Below is a small trained network, with its code and all its weights. Each question gives an input and a target symbol and asks what happens when units are switched off, that is, made to give their printed mean instead of their output.

import numpy as np


def w(rows, s, z=0):
    codes = np.array(rows[::2]) - 128.0
    scale = np.full(codes.shape[1], s)
    scale[-1] = z or s
    return codes * scale


def f(y):
    return y / 2 * (1 + np.tanh(0.7978845608 * (y + 0.044715 * y**3)))


def softmax(a):
    e = np.exp(a - a.max(-1, keepdims=True))
    return e / e.sum(-1, keepdims=True)


def log_softmax(a):
    a = a - a.max(-1, keepdims=True)
    return a - np.log(np.exp(a).sum(-1, keepdims=True))


def net(x, mask):
    ids = ['βγδεζηθλξψω'.index(c) for c in x.split()]
    T = len(ids)
    res = E[ids] + P[:T]
    u = 0
    for l in range(2):
        r = res
        for j in range(2):
            rows = slice(2 * j, 2 * j + 2)
            q, k, v = (r @ M[l][rows].T for M in (Q, K, V))
            z = softmax(np.where(np.tri(T) > 0, q @ k.T / 2**0.5, -1e9)) @ v
            o = O[l][rows]
            res = res + np.where(mask[u + j], z, o[:, -1]) @ o[:, :-1]
        u += 2
        y = f(res @ A[l][:, :-1].T + A[l][:, -1])
        res = res + np.where(mask[u : u + 24], y, B[l][:, -1]) @ B[l][:, :-1]
        u += 24
    return log_softmax(res[-1] @ U[:, :-1].T + U[:, -1])


Q, K, V, O, A, B = {}, {}, {}, {}, {}, {}
E = w([
[195,158,187],'β',
[107,172,72],'γ',
[159,105,193],'δ',
[211,153,251],'ε',
[136,93,156],'ζ',
[131,90,206],'η',
[166,217,154],'θ',
[122,116,186],'λ',
[163,209,150],'ξ',
[149,138,175],'ψ',
[97,82,59],'ω',
],0.012)
P = w([
[186,136,44],'0',
[106,255,144],'1',
[69,194,180],'2',
[57,253,137],'3',
[78,174,188],'4',
[138,201,174],'5',
[161,144,214],'6',
[180,121,209],'7',
[218,161,192],'8',
[231,219,163],'9',
],0.0069)
Q[0] = w([
[32,113,147],'0.h0',
[81,152,140],'0.h0',
[106,113,254],'0.h1',
[20,248,119],'0.h1',
],0.0097)
K[0] = w([
[47,167,188],'0.h0',
[59,61,146],'0.h0',
[157,147,250],'0.h1',
[186,74,109],'0.h1',
],0.012)
V[0] = w([
[163,106,122],'0.h0',
[117,190,195],'0.h0',
[244,38,18],'0.h1',
[197,103,113],'0.h1',
],0.011)
O[0] = w([
[143,96,156,124],'0.h0',
[253,149,121,210],'0.h0',
[155,81,173,3],'0.h1',
[142,86,116,138],'0.h1',
],0.011,0.0053)
A[0] = w([
[151,159,119,253],'0.n0',
[141,97,170,103],'0.n1',
[152,63,90,197],'0.n2',
[176,130,157,50],'0.n3',
[107,116,116,72],'0.n4',
[173,114,92,176],'0.n5',
[116,37,101,149],'0.n6',
[142,146,184,184],'0.n7',
[130,214,135,130],'0.n8',
[140,108,147,89],'0.n9',
[137,118,104,202],'0.n10',
[111,112,176,59],'0.n11',
[111,66,2,191],'0.n12',
[60,159,118,44],'0.n13',
[129,127,128,28],'0.n14',
[88,94,75,95],'0.n15',
[126,126,130,23],'0.n16',
[164,123,162,94],'0.n17',
[134,123,94,84],'0.n18',
[144,123,144,35],'0.n19',
[154,188,147,230],'0.n20',
[106,152,85,117],'0.n21',
[115,155,163,26],'0.n22',
[137,121,88,68],'0.n23',
],0.016,0.0075)
B[0] = w([
[88,120,138,224],'0.n0',
[87,123,85,127],'0.n1',
[72,132,197,143],'0.n2',
[111,206,142,144],'0.n3',
[159,115,79,120],'0.n4',
[73,207,155,159],'0.n5',
[91,150,154,139],'0.n6',
[98,87,74,186],'0.n7',
[143,80,143,211],'0.n8',
[112,129,88,122],'0.n9',
[78,137,125,149],'0.n10',
[168,59,65,120],'0.n11',
[123,154,200,155],'0.n12',
[179,51,84,124],'0.n13',
[181,168,191,117],'0.n14',
[162,161,77,130],'0.n15',
[254,126,159,117],'0.n16',
[88,151,74,144],'0.n17',
[149,137,163,121],'0.n18',
[170,226,170,120],'0.n19',
[93,83,89,249],'0.n20',
[111,135,184,131],'0.n21',
[216,133,152,124],'0.n22',
[191,191,229,121],'0.n23',
],0.0085,0.016)
Q[1] = w([
[252,173,131],'1.h0',
[156,140,124],'1.h0',
[204,109,136],'1.h1',
[121,159,147],'1.h1',
],0.016)
K[1] = w([
[255,85,167],'1.h0',
[220,112,109],'1.h0',
[99,72,106],'1.h1',
[98,134,123],'1.h1',
],0.017)
V[1] = w([
[132,60,164],'1.h0',
[74,81,134],'1.h0',
[126,254,174],'1.h1',
[125,149,185],'1.h1',
],0.013)
O[1] = w([
[172,153,173,143],'1.h0',
[211,162,160,254],'1.h0',
[117,11,159,151],'1.h1',
[171,58,172,154],'1.h1',
],0.012,0.014)
A[1] = w([
[215,115,91,43],'1.n0',
[118,201,102,160],'1.n1',
[124,172,112,10],'1.n2',
[49,182,146,202],'1.n3',
[150,87,101,113],'1.n4',
[72,87,126,91],'1.n5',
[119,119,162,62],'1.n6',
[227,104,165,100],'1.n7',
[249,178,176,18],'1.n8',
[197,31,77,174],'1.n9',
[109,102,184,61],'1.n10',
[225,114,139,93],'1.n11',
[145,51,146,56],'1.n12',
[139,80,121,114],'1.n13',
[148,120,54,67],'1.n14',
[139,125,110,81],'1.n15',
[139,169,84,28],'1.n16',
[184,111,15,89],'1.n17',
[153,210,93,38],'1.n18',
[145,125,120,4],'1.n19',
[97,192,164,89],'1.n20',
[207,118,24,43],'1.n21',
[129,124,176,75],'1.n22',
[132,240,44,2],'1.n23',
],0.011,0.0081)
B[1] = w([
[48,87,98,140],'1.n0',
[185,189,76,155],'1.n1',
[33,120,163,121],'1.n2',
[204,109,66,172],'1.n3',
[155,133,107,129],'1.n4',
[103,51,91,153],'1.n5',
[88,192,105,131],'1.n6',
[69,177,133,229],'1.n7',
[78,70,89,244],'1.n8',
[110,159,195,178],'1.n9',
[147,104,51,156],'1.n10',
[61,139,131,199],'1.n11',
[177,146,44,153],'1.n12',
[107,208,169,139],'1.n13',
[139,126,39,125],'1.n14',
[77,112,175,116],'1.n15',
[2,19,165,125],'1.n16',
[153,107,166,133],'1.n17',
[123,174,103,144],'1.n18',
[42,172,175,114],'1.n19',
[156,152,76,135],'1.n20',
[87,66,99,124],'1.n21',
[108,166,126,153],'1.n22',
[90,27,241,151],'1.n23',
],0.0079,0.011)
U = w([
[138,155,104,36],'β',
[70,63,2,14],'γ',
[137,96,82,30],'δ',
[106,49,175,254],'ε',
[134,137,32,147],'ζ',
[150,119,95,42],'η',
[143,139,66,105],'θ',
[147,126,60,148],'λ',
[174,158,116,174],'ξ',
[164,151,83,165],'ψ',
[27,186,76,60],'ω',
],0.0082,0.0034)

Each question gives the input, a string of symbols that net reads in full, and the target symbol t.
The units are the heads (2 rows each of Q, K, V and O) and the neurons (one row each of A and B). Each row of codes is followed by its name. A weight is (code - 128) times the scale printed after its matrix; where a second scale follows, it is the last column's (O, A, B and U).
mask holds one flag per unit, layer by layer, with each layer's heads first. A switched-off unit (its flag False) gives its mean, the last column of its rows in O or B, instead of its output. The means were averaged over made-up inputs and are rounded, as every weight is.
A unit's drop is (log p(t) with every unit on - log p(t) with that unit switched off) / (log p(t) with every unit on - log p(t) with every unit switched off).
The circuit of an input: a set's keep is (log p(t) with only the set's units on - log p(t) with every unit switched off) / (log p(t) with every unit on - log p(t) with every unit switched off). Starting from the 12 units with the biggest drops (on a tie, the unit counted first), units are removed one at a time, each time the one whose removal leaves the highest keep (on an exact tie, the one counted first), for as long as the keep stays at least 0.8.
circuit, biggest first: the units of the circuit, biggest drop first
unit that matters most: the unit with the biggest drop
k most important neurons: the k neurons with the biggest drops, biggest first
k most important neurons of layer l: the k neurons of layer l with the biggest drops, biggest first
input ε ξ ξ, target γ: circuit, biggest first : [1.h0; 1.h1]
input ε ξ ω η ε ω, target ε: unit that matters most : 1.h1
input ε ε ε ε δ, target γ: circuit, biggest first : [1.h0; 0.h0; 0.h1]
input ω ξ θ γ β, target ω: 2 most important neurons : [0.n2; 0.n6]
input γ ω β θ γ ε ω ω δ β, target ε: 4 most important neurons of layer 0 : [0.n20; 0.n7; 0.n12; 0.n8]
input ξ η ω δ η ζ λ ω ω γ, target ε: 2 most important neurons of layer 0 : [0.n20; 0.n7]
input ε ξ θ ω ω δ η, target γ: 3 most important neurons of layer 0 : [0.n3; 0.n17; 0.n5]
input ω ω γ ε ζ, target ω: 3 most important neurons of layer 0 : [0.n2; 0.n6; 0.n5]
input ε β θ β ω ω, target ε: 2 most important neurons : [0.n20; 0.n12]
input ω ω β, target ω: 2 most important neurons of layer 1 : [1.n7; 1.n11]
input ε λ ω ε, target γ: 4 most important neurons : [0.n3; 0.n17; 0.n5; 0.n20]
input ω ε ψ ε ω ω δ ψ ε γ, target ω: 3 most important neurons of layer 0 : [0.n6; 0.n2; 0.n3]
input ω ω η β ζ β γ, target ω: 3 most important neurons : [0.n2; 0.n6; 1.n7]
input ω ψ ω ε β ζ ω ε δ, target ω: unit that matters most : 0.h1
input ε ω δ ω γ β θ θ, target γ: circuit, biggest first : [1.h0; 0.n20; 0.n7]
input ε δ γ ζ ω ω ω ξ θ β, target γ: circuit, biggest first : [1.h0; 0.n20; 0.n7]
input ε ξ δ ω λ γ λ ε, target γ: circuit, biggest first : [1.h0; 0.n7; 0.n20]
input ω η ξ ω ω ψ ζ, target ω: 3 most important neurons : [0.n2; 1.n7; 0.n6]
input ε ε ω ψ, target γ: 3 most important neurons : [0.n3; 0.n17; 0.n5]
input ω ω η η ω δ ω ψ, target ω: 4 most important neurons : [1.n7; 0.n2; 0.n6; 1.n11]
input ω ω λ γ ξ ω ξ, target ω: 3 most important neurons : [0.n2; 1.n7; 0.n6]
input ω ω ε ξ ω ω ξ ω ω ψ, target ω: 3 most important neurons : [1.n7; 0.n6; 0.n2]
input ε β δ ξ ω δ, target γ: 4 most important neurons of layer 0 : [0.n3; 0.n17; 0.n5; 0.n8]
input ω ω ω ψ η ω η, target ω: 4 most important neurons of layer 0 : [0.n2; 0.n6; 0.n5; 0.n3]
input γ ξ γ ε ω ω θ, target ε: 4 most important neurons : [0.n20; 0.n7; 0.n12; 1.n9]
